Below are the code and all the weights of a small trained network. Each question names an input and a target symbol and asks about switching units off, where a switched-off unit gives its printed mean instead of its output.

import numpy as np


def w(rows, s, z=0):
    codes = np.array(rows[::2]) - 128.0
    scale = np.full(codes.shape[1], s)
    scale[-1] = z or s
    return codes * scale


def norm(h):
    return h / np.sqrt((h * h).mean(-1, keepdims=True) + 1e-5)


def f(y):
    return y / 2 * (1 + np.tanh(0.7978845608 * (y + 0.044715 * y**3)))


def softmax(a):
    e = np.exp(a - a.max(-1, keepdims=True))
    return e / e.sum(-1, keepdims=True)


def log_softmax(a):
    a = a - a.max(-1, keepdims=True)
    return a - np.log(np.exp(a).sum(-1, keepdims=True))


def net(x, mask):
    ids = ['γδηθλμστφψω'.index(c) for c in x.split()]
    T = len(ids)
    res = E[ids] + P[:T]
    u = 0
    for l in range(2):
        q, k, v = (norm(res) @ M[l].T for M in (Q, K, V))
        z = softmax(np.where(np.tri(T) > 0, q @ k.T / 3**0.5, -1e9)) @ v
        res = res + np.where(mask[u], z, O[l][:, -1]) @ O[l][:, :-1]
        u += 1
        y = f(norm(res) @ A[l][:, :-1].T + A[l][:, -1])
        res = res + np.where(mask[u : u + 4], y, B[l][:, -1]) @ B[l][:, :-1]
        u += 4
    return log_softmax(norm(res)[-1] @ U[:, :-1].T + U[:, -1])


Q, K, V, O, A, B = {}, {}, {}, {}, {}, {}
E = w([
[136,181,134,64,105,101],'γ',
[127,151,163,185,81,130],'δ',
[194,137,129,57,72,152],'η',
[171,59,112,118,45,4],'θ',
[105,100,120,159,104,177],'λ',
[133,172,116,112,139,108],'μ',
[118,136,133,92,109,150],'σ',
[194,59,153,129,119,111],'τ',
[181,95,165,121,123,171],'φ',
[162,127,195,148,187,83],'ψ',
[119,105,22,63,124,136],'ω',
],0.021)
P = w([
[127,134,172,2,99,78],'0',
[117,131,152,64,101,101],'1',
[134,153,133,93,107,113],'2',
[147,153,73,129,108,149],'3',
[140,147,34,142,105,147],'4',
[123,150,13,159,113,147],'5',
],0.0066)
Q[0] = w([
[165,171,74,51,151,140],'L0H1',
[73,98,201,149,182,128],'L0H1',
[143,1,154,186,151,148],'L0H1',
],0.0094)
K[0] = w([
[114,199,102,120,71,70],'L0H1',
[133,114,187,71,196,114],'L0H1',
[180,115,79,70,254,201],'L0H1',
],0.0089)
V[0] = w([
[173,69,171,112,205,104],'L0H1',
[140,221,166,145,183,252],'L0H1',
[125,201,168,193,2,101],'L0H1',
],0.0062)
O[0] = w([
[189,111,131,113,99,132,128],'L0H1',
[165,36,213,92,135,145,2],'L0H1',
[1,77,23,179,51,232,197],'L0H1',
],0.0071,0.0027)
A[0] = w([
[200,92,137,156,254,61,145],'L0N1',
[122,139,91,226,124,145,251],'L0N2',
[115,210,106,114,43,94,60],'L0N3',
[121,110,70,7,110,134,186],'L0N4',
],0.0073,0.0023)
B[0] = w([
[121,202,83,206,79,230,204],'L0N1',
[185,165,213,151,106,159,170],'L0N2',
[177,90,225,65,18,117,197],'L0N3',
[57,253,140,140,232,127,255],'L0N4',
],0.007,0.0056)
Q[1] = w([
[195,148,192,153,161,175],'L1H1',
[111,40,108,124,107,134],'L1H1',
[91,158,100,8,133,62],'L1H1',
],0.014)
K[1] = w([
[153,254,66,162,182,199],'L1H1',
[203,41,201,144,166,98],'L1H1',
[90,175,218,95,9,48],'L1H1',
],0.0086)
V[1] = w([
[177,132,125,202,43,20],'L1H1',
[117,65,2,88,131,97],'L1H1',
[93,175,130,190,141,126],'L1H1',
],0.009)
O[1] = w([
[120,163,83,165,59,44,182],'L1H1',
[129,255,106,75,62,197,1],'L1H1',
[64,166,156,185,227,75,135],'L1H1',
],0.0095,0.0037)
A[1] = w([
[167,117,189,172,194,6,121],'L1N1',
[119,192,115,42,108,106,2],'L1N2',
[118,169,49,112,169,104,101],'L1N3',
[192,83,162,56,149,113,121],'L1N4',
],0.011,0.0035)
B[1] = w([
[134,155,100,254,158,131,255],'L1N1',
[121,47,161,188,115,65,208],'L1N2',
[211,86,115,68,115,71,180],'L1N3',
[171,62,63,167,76,199,187],'L1N4',
],0.0092,0.0052)
U = w([
[78,63,248,104,115,49,169],'γ',
[4,110,21,123,102,166,129],'δ',
[211,16,139,93,85,166,136],'η',
[183,204,79,126,19,57,145],'θ',
[70,122,136,138,94,128,65],'λ',
[171,134,138,245,200,71,146],'μ',
[39,130,205,92,210,167,251],'σ',
[118,129,136,121,118,119,43],'τ',
[200,254,172,110,131,202,168],'φ',
[125,143,145,114,132,119,45],'ψ',
[176,151,69,40,226,60,174],'ω',
],0.009,0.0031)

Each question gives the input, a string of symbols that net reads in full, and the target symbol t.
The units are the heads (3 rows each of Q, K, V and O) and the neurons (one row each of A and B). Each row of codes is followed by its name. A weight is (code - 128) times the scale printed after its matrix; where a second scale follows, it is the last column's (O, A, B and U).
mask holds one flag per unit, layer by layer, with each layer's heads first. A switched-off unit (its flag False) gives its mean, the last column of its rows in O or B, instead of its output. The means were averaged over made-up inputs and are rounded, as every weight is.
A unit's drop is (log p(t) with every unit on - log p(t) with that unit switched off) / (log p(t) with every unit on - log p(t) with every unit switched off).
The circuit of an input: a set's keep is (log p(t) with only the set's units on - log p(t) with every unit switched off) / (log p(t) with every unit on - log p(t) with every unit switched off). Starting from all 10 units, units are removed one at a time, each time the one whose removal leaves the highest keep (on an exact tie, the one counted first), for as long as the keep stays at least 0.8.
units of the circuit, in order: the units of the circuit, biggest drop first
unit that matters most: the unit with the biggest drop
top k neurons: the k neurons with the biggest drops, biggest first
k most important neurons of layer l: the k neurons of layer l with the biggest drops, biggest first
drop of u: that unit's drop, to one decimal
input φ ψ δ ω μ φ, target φ: top 2 neurons -> (L0N4; L1N2)
input ψ δ φ γ φ, target η: unit that matters most -> L0N4
input λ ψ τ λ φ τ, target η: top 3 neurons -> (L0N4; L1N1; L0N2)
input μ ω τ λ, target φ: top 2 neurons -> (L0N2; L0N4)
input δ ψ μ ψ λ, target μ: units of the circuit, in order -> (L1H1; L0N2)
input λ μ φ γ λ, target η: units of the circuit, in order -> (L0N4; L1H1; L0N1)
input ψ λ ψ μ λ, target μ: 3 most important neurons of layer 0 -> (L0N2; L0N1; L0N4)
input η η γ λ, target σ: 2 most important neurons of layer 0 -> (L0N3; L0N2)
input ω τ λ φ μ λ, target η: units of the circuit, in order -> (L0N4; L1N1; L0H1)
input δ τ σ, target δ: 2 most important neurons of layer 0 -> (L0N1; L0N3)
input ω ω λ γ η, target η: 2 most important neurons of layer 0 -> (L0N3; L0N1)
input ψ τ τ σ γ τ, target θ: top 2 neurons -> (L0N4; L0N3)
input η η ω, target ω: top 2 neurons -> (L0N4; L1N3)
input ω ω λ, target φ: units of the circuit, in order -> (L1H1)
input ψ ψ ω σ δ, target φ: top 2 neurons -> (L0N2; L1N2)
input γ λ δ θ η λ, target σ: 3 most important neurons of layer 0 -> (L0N2; L0N3; L0N1)
input ω μ ω μ τ, target φ: 2 most important neurons of layer 0 -> (L0N4; L0N1)
input τ ψ ω, target ω: 2 most important neurons of layer 0 -> (L0N4; L0N3)
input η ω φ, target φ: drop of L1H1 -> 1.0
input ω ω τ τ, target φ: drop of L0H1 -> 0.5
input ψ σ τ η γ γ, target γ: drop of L0N3 -> 0.4
input ψ ω δ η, target δ: units of the circuit, in order -> (L0H1)
